Here is a tiny trained network, its code and every weight. The questions are about switching its units off for an input and a target symbol, where a switched-off unit gives its printed mean instead of its output.

import numpy as np


def w(rows, s, z=0):
    codes = np.array(rows[::2]) - 128.0
    scale = np.full(codes.shape[1], s)
    scale[-1] = z or s
    return codes * scale


def f(y):
    return y / 2 * (1 + np.tanh(0.7978845608 * (y + 0.044715 * y**3)))


def softmax(a):
    e = np.exp(a - a.max(-1, keepdims=True))
    return e / e.sum(-1, keepdims=True)


def log_softmax(a):
    a = a - a.max(-1, keepdims=True)
    return a - np.log(np.exp(a).sum(-1, keepdims=True))


def net(x, mask):
    ids = ['βεζηθσφ'.index(c) for c in x.split()]
    T = len(ids)
    res = E[ids] + P[:T]
    q, k, v = (res @ M[0].T for M in (Q, K, V))
    z = softmax(np.where(np.tri(T) > 0, q @ k.T / 4**0.5, -1e9)) @ v
    res = res + np.where(mask[0], z, O[0][:, -1]) @ O[0][:, :-1]
    y = f(res @ A[0][:, :-1].T + A[0][:, -1])
    res = res + np.where(mask[1:9], y, B[0][:, -1]) @ B[0][:, :-1]
    return log_softmax(res[-1] @ U[:, :-1].T + U[:, -1])


Q, K, V, O, A, B = {}, {}, {}, {}, {}, {}
E = w([
[86,126,83,187],'β',
[34,158,45,134],'ε',
[31,136,153,118],'ζ',
[227,133,2,200],'η',
[91,113,134,69],'θ',
[209,125,135,159],'σ',
[124,24,95,96],'φ',
],0.0078)
P = w([
[187,255,140,210],'0',
[103,149,48,42],'1',
[77,44,193,163],'2',
[118,146,32,46],'3',
[119,82,174,171],'4',
[127,139,20,44],'5',
[104,69,147,172],'6',
[121,145,29,33],'7',
[109,43,128,173],'8',
[125,146,27,28],'9',
[121,37,126,162],'10',
[146,138,42,12],'11',
],0.0084)
Q[0] = w([
[163,97,194,253],'h0',
[103,106,158,180],'h0',
[143,131,101,103],'h0',
[118,104,202,108],'h0',
],0.017)
K[0] = w([
[143,3,80,139],'h0',
[91,100,94,143],'h0',
[150,151,135,136],'h0',
[80,79,182,119],'h0',
],0.016)
V[0] = w([
[88,135,193,126],'h0',
[255,120,214,132],'h0',
[120,31,89,255],'h0',
[73,208,190,206],'h0',
],0.016)
O[0] = w([
[196,99,162,191,76],'h0',
[144,224,197,95,3],'h0',
[67,68,251,136,162],'h0',
[225,82,189,122,234],'h0',
],0.016,0.0059)
A[0] = w([
[119,101,144,197,105],'n0',
[161,102,229,143,139],'n1',
[193,155,169,150,125],'n2',
[112,132,201,213,71],'n3',
[130,101,157,51,55],'n4',
[109,216,95,244,177],'n5',
[95,120,117,162,126],'n6',
[77,144,192,201,253],'n7',
],0.011,0.0069)
B[0] = w([
[144,208,162,110,219],'n0',
[13,150,127,173,234],'n1',
[116,167,121,226,204],'n2',
[157,163,27,83,161],'n3',
[132,144,148,14,171],'n4',
[199,48,225,130,137],'n5',
[115,183,144,110,225],'n6',
[249,71,132,166,254],'n7',
],0.013,0.0068)
U = w([
[62,99,144,131,143],'β',
[163,38,125,96,194],'ε',
[167,107,205,205,183],'ζ',
[130,147,146,46,5],'η',
[204,219,57,69,133],'θ',
[126,208,119,96,57],'σ',
[52,164,2,87,143],'φ',
],0.0068,0.0023)

Each question gives the input, a string of symbols that net reads in full, and the target symbol t.
The units are the heads (4 rows each of Q, K, V and O) and the neurons (one row each of A and B). Each row of codes is followed by its name. A weight is (code - 128) times the scale printed after its matrix; where a second scale follows, it is the last column's (O, A, B and U).
mask holds one flag per unit, heads first, then neurons. A switched-off unit (its flag False) gives its mean, the last column of its rows in O or B, instead of its output. The means were averaged over made-up inputs and are rounded, as every weight is.
A unit's drop is (log p(t) with every unit on - log p(t) with that unit switched off) / (log p(t) with every unit on - log p(t) with every unit switched off).
The circuit of an input: a set's keep is (log p(t) with only the set's units on - log p(t) with every unit switched off) / (log p(t) with every unit on - log p(t) with every unit switched off). Starting from all 9 units, units are removed one at a time, each time the one whose removal leaves the highest keep (on an exact tie, the one counted first), for as long as the keep stays at least 0.8.
units of the circuit, in order: the units of the circuit, biggest drop first
k most important neurons: the k neurons with the biggest drops, biggest first
drop of u: that unit's drop, to one decimal
input ζ ε ε ε η ε ε β, target ζ: units of the circuit, in order -> h0, n2
input β φ σ θ θ θ, target β: units of the circuit, in order -> n1, h0, n7
input σ ε φ ε ε φ, target σ: units of the circuit, in order -> h0, n1
input θ ε ε η ε ε η ε β ε ζ σ, target θ: units of the circuit, in order -> h0
input φ ε θ φ, target φ: 3 most important neurons -> n7, n5, n0
input β ε ε ζ φ ε φ ε ε β, target β: units of the circuit, in order -> h0, n1, n7
input φ θ σ θ, target φ: 2 most important neurons -> n7, n0
input φ ε ε φ, target φ: 2 most important neurons -> n7, n5
input φ φ φ ζ θ σ, target φ: 2 most important neurons -> n7, n0
input β φ β φ η β, target β: 3 most important neurons -> n1, n7, n4
input σ ε η θ ζ θ θ β, target σ: drop of n4 -> 0.1
input ε θ β ε φ ε θ η σ η ε, target φ: drop of h0 -> 1.2
input β φ ε φ ε η θ ε ε σ, target β: 2 most important neurons -> n1, n7
input θ η η ε η ε ε φ ε θ β ε, target θ: drop of n0 -> 0.0
input ε β η β, target ε: units of the circuit, in order -> h0
